Here is a tiny trained network, its code and every weight. The questions are about switching its units off for an input and a target symbol, where a switched-off unit gives its printed mean instead of its output.

import numpy as np


def w(rows, s, z=0):
    codes = np.array(rows[::2]) - 128.0
    scale = np.full(codes.shape[1], s)
    scale[-1] = z or s
    return codes * scale


def f(y):
    return np.maximum(y, 0)


def softmax(a):
    e = np.exp(a - a.max(-1, keepdims=True))
    return e / e.sum(-1, keepdims=True)


def log_softmax(a):
    a = a - a.max(-1, keepdims=True)
    return a - np.log(np.exp(a).sum(-1, keepdims=True))


def net(x, mask):
    ids = ['ΘΞΩγεζλμσψ'.index(c) for c in x.split()]
    T = len(ids)
    res = E[ids] + P[:T]
    u = 0
    for l in range(2):
        q, k, v = (res @ M[l].T for M in (Q, K, V))
        z = softmax(np.where(np.tri(T) > 0, q @ k.T / 4**0.5, -1e9)) @ v
        res = res + np.where(mask[u], z, O[l][:, -1]) @ O[l][:, :-1]
        u += 1
        y = f(res @ A[l][:, :-1].T + A[l][:, -1])
        res = res + np.where(mask[u : u + 8], y, B[l][:, -1]) @ B[l][:, :-1]
        u += 8
    return log_softmax(res[-1] @ U[:, :-1].T + U[:, -1])


Q, K, V, O, A, B = {}, {}, {}, {}, {}, {}
E = w([
[137,72,193],'Θ',
[135,150,140],'Ξ',
[170,122,124],'Ω',
[107,158,164],'γ',
[178,81,147],'ε',
[85,140,202],'ζ',
[183,179,70],'λ',
[184,115,118],'μ',
[239,195,8],'σ',
[164,147,110],'ψ',
],0.012)
P = w([
[124,146,145],'0',
[116,45,10],'1',
[164,175,133],'2',
[85,53,67],'3',
[198,160,158],'4',
[67,80,73],'5',
[221,172,167],'6',
[47,128,52],'7',
[240,186,173],'8',
[49,98,91],'9',
[251,176,199],'10',
[44,107,92],'11',
],0.011)
Q[0] = w([
[7,70,96],'0.h1',
[158,111,161],'0.h1',
[146,107,114],'0.h1',
[164,159,148],'0.h1',
],0.015)
K[0] = w([
[18,72,7],'0.h1',
[196,44,183],'0.h1',
[161,143,98],'0.h1',
[229,254,213],'0.h1',
],0.0067)
V[0] = w([
[69,199,172],'0.h1',
[166,110,79],'0.h1',
[130,71,77],'0.h1',
[253,172,103],'0.h1',
],0.0071)
O[0] = w([
[171,87,158,78],'0.h1',
[75,137,124,178],'0.h1',
[63,82,95,139],'0.h1',
[27,255,165,254],'0.h1',
],0.0093,0.0057)
A[0] = w([
[123,139,69,171],'0.n1',
[152,80,155,246],'0.n2',
[253,214,59,253],'0.n3',
[59,148,204,145],'0.n4',
[66,123,148,20],'0.n5',
[170,155,163,182],'0.n6',
[131,188,122,110],'0.n7',
[149,90,165,65],'0.n8',
],0.012,0.0028)
B[0] = w([
[109,50,103,176],'0.n1',
[72,111,85,136],'0.n2',
[112,51,192,245],'0.n3',
[167,225,40,181],'0.n4',
[154,1,97,141],'0.n5',
[225,74,131,176],'0.n6',
[186,121,199,201],'0.n7',
[201,143,100,130],'0.n8',
],0.0087,0.013)
Q[1] = w([
[179,84,153],'1.h1',
[155,204,220],'1.h1',
[3,27,142],'1.h1',
[57,148,193],'1.h1',
],0.0057)
K[1] = w([
[186,194,139],'1.h1',
[254,163,141],'1.h1',
[68,144,56],'1.h1',
[170,93,116],'1.h1',
],0.0059)
V[1] = w([
[89,132,184],'1.h1',
[78,65,204],'1.h1',
[112,174,90],'1.h1',
[254,183,147],'1.h1',
],0.008)
O[1] = w([
[193,255,86,133],'1.h1',
[117,233,76,223],'1.h1',
[140,97,145,7],'1.h1',
[137,113,166,252],'1.h1',
],0.0071,0.0024)
A[1] = w([
[167,102,17,128],'1.n1',
[156,85,137,185],'1.n2',
[250,1,221,100],'1.n3',
[107,75,79,48],'1.n4',
[13,44,112,254],'1.n5',
[94,233,180,147],'1.n6',
[94,115,64,61],'1.n7',
[64,197,84,102],'1.n8',
],0.0089,0.0088)
B[1] = w([
[133,109,114,177],'1.n1',
[69,121,129,175],'1.n2',
[52,79,109,239],'1.n3',
[246,90,118,152],'1.n4',
[99,192,86,248],'1.n5',
[180,176,75,184],'1.n6',
[166,82,136,157],'1.n7',
[113,80,138,149],'1.n8',
],0.012,0.014)
U = w([
[99,72,90,147],'Θ',
[36,213,129,156],'Ξ',
[132,91,165,162],'Ω',
[156,138,160,162],'γ',
[149,132,166,167],'ε',
[190,162,158,211],'ζ',
[99,1,146,2],'λ',
[237,247,104,38],'μ',
[150,123,161,152],'σ',
[113,56,164,111],'ψ',
],0.011,0.0083)

Each question gives the input, a string of symbols that net reads in full, and the target symbol t.
The units are the heads (4 rows each of Q, K, V and O) and the neurons (one row each of A and B). Each row of codes is followed by its name. A weight is (code - 128) times the scale printed after its matrix; where a second scale follows, it is the last column's (O, A, B and U).
mask holds one flag per unit, layer by layer, with each layer's heads first. A switched-off unit (its flag False) gives its mean, the last column of its rows in O or B, instead of its output. The means were averaged over made-up inputs and are rounded, as every weight is.
A unit's drop is (log p(t) with every unit on - log p(t) with that unit switched off) / (log p(t) with every unit on - log p(t) with every unit switched off).
The circuit of an input: a set's keep is (log p(t) with only the set's units on - log p(t) with every unit switched off) / (log p(t) with every unit on - log p(t) with every unit switched off). Starting from the 12 units with the biggest drops (on a tie, the unit counted first), units are removed one at a time, each time the one whose removal leaves the highest keep (on an exact tie, the one counted first), for as long as the keep stays at least 0.8.
circuit, biggest first: the units of the circuit, biggest drop first
unit that matters most: the unit with the biggest drop
k most important neurons: the k neurons with the biggest drops, biggest first
k most important neurons of layer l: the k neurons of layer l with the biggest drops, biggest first
input Ξ Ξ ε γ ζ ζ σ, target λ: circuit, biggest first : [1.n3; 0.n3]
input ψ Ξ σ ε σ ε, target Ξ: 3 most important neurons : [1.n5; 0.n6; 0.n4]
input ψ ε σ μ ζ ζ Ω ε ζ ζ λ, target λ: 4 most important neurons : [1.n3; 0.n6; 0.n4; 1.n5]
input σ σ ψ ζ λ λ Ξ γ, target Θ: 2 most important neurons of layer 1 : [1.n8; 1.n7]
input λ Ξ σ ε Θ, target μ: circuit, biggest first : [0.n3; 0.n4; 1.n3]
input Ξ Ξ μ γ ε ζ λ λ σ Θ ψ, target μ: circuit, biggest first : [0.h1; 1.n6]
input λ ψ σ ζ ζ σ ζ, target λ: circuit, biggest first : [0.h1; 0.n6; 1.n3]
input ζ ε Ω, target λ: 3 most important neurons : [0.n3; 1.n3; 1.n5]
input ζ ζ ε, target λ: most important neuron : [0.n3]
input Ξ ψ σ ε σ ζ σ Ξ ψ σ Θ ε, target Ξ: 3 most important neurons of layer 0 : [0.n6; 0.n4; 0.n1]
input Θ ε λ μ Ω σ ε ζ ζ ψ ψ, target λ: circuit, biggest first : [1.n3; 1.n5; 0.n3]
input σ γ λ σ γ Ω λ ζ, target Θ: 2 most important neurons : [0.n5; 0.n7]
input ψ ε ζ γ Ξ Θ ε γ σ ζ γ, target μ: circuit, biggest first : [1.n6; 0.n4]
input λ Ξ γ Ξ μ Θ Ω σ σ λ μ, target μ: circuit, biggest first : [0.h1; 1.n6]
input μ σ ε σ σ σ, target Ξ: unit that matters most : 1.n5
input Ξ ψ σ σ σ ψ ζ ζ μ, target λ: circuit, biggest first : [1.n3; 0.n3]
input Ω ζ ζ ζ σ, target λ: circuit, biggest first : [0.n3; 1.n3]
input ζ ζ Θ, target λ: circuit, biggest first : [0.h1; 1.n3]
input ψ ζ σ σ, target Ξ: circuit, biggest first : [0.h1; 0.n6]
input σ σ ψ, target μ: unit that matters most : 0.n3
input Ξ λ Θ ζ σ λ μ, target μ: circuit, biggest first : [0.h1; 1.n6; 0.n4]
input Ω ψ ζ λ μ σ σ ψ σ σ ζ, target μ: 3 most important neurons : [0.n3; 0.n7; 1.n6]
input λ Θ ζ λ γ, target λ: circuit, biggest first : [0.h1; 1.n3; 1.n5]
input λ ψ Ξ λ ζ σ ε, target λ: 3 most important neurons : [1.n3; 0.n6; 1.n5]
input Θ γ Ξ Θ ζ λ Θ, target λ: 2 most important neurons of layer 0 : [0.n6; 0.n8]
input σ Ξ ζ, target μ: 2 most important neurons : [0.n3; 0.n7]
input μ ε Ξ σ ζ Ω σ σ σ μ ε, target μ: 4 most important neurons : [0.n3; 0.n7; 1.n6; 0.n4]
input γ Ω Ω Θ σ Ξ Ω, target μ: circuit, biggest first : [0.h1; 1.n6; 0.n4]
input λ ζ σ Θ σ Ξ σ Θ Θ, target μ: 3 most important neurons : [0.n3; 0.n7; 1.n6]
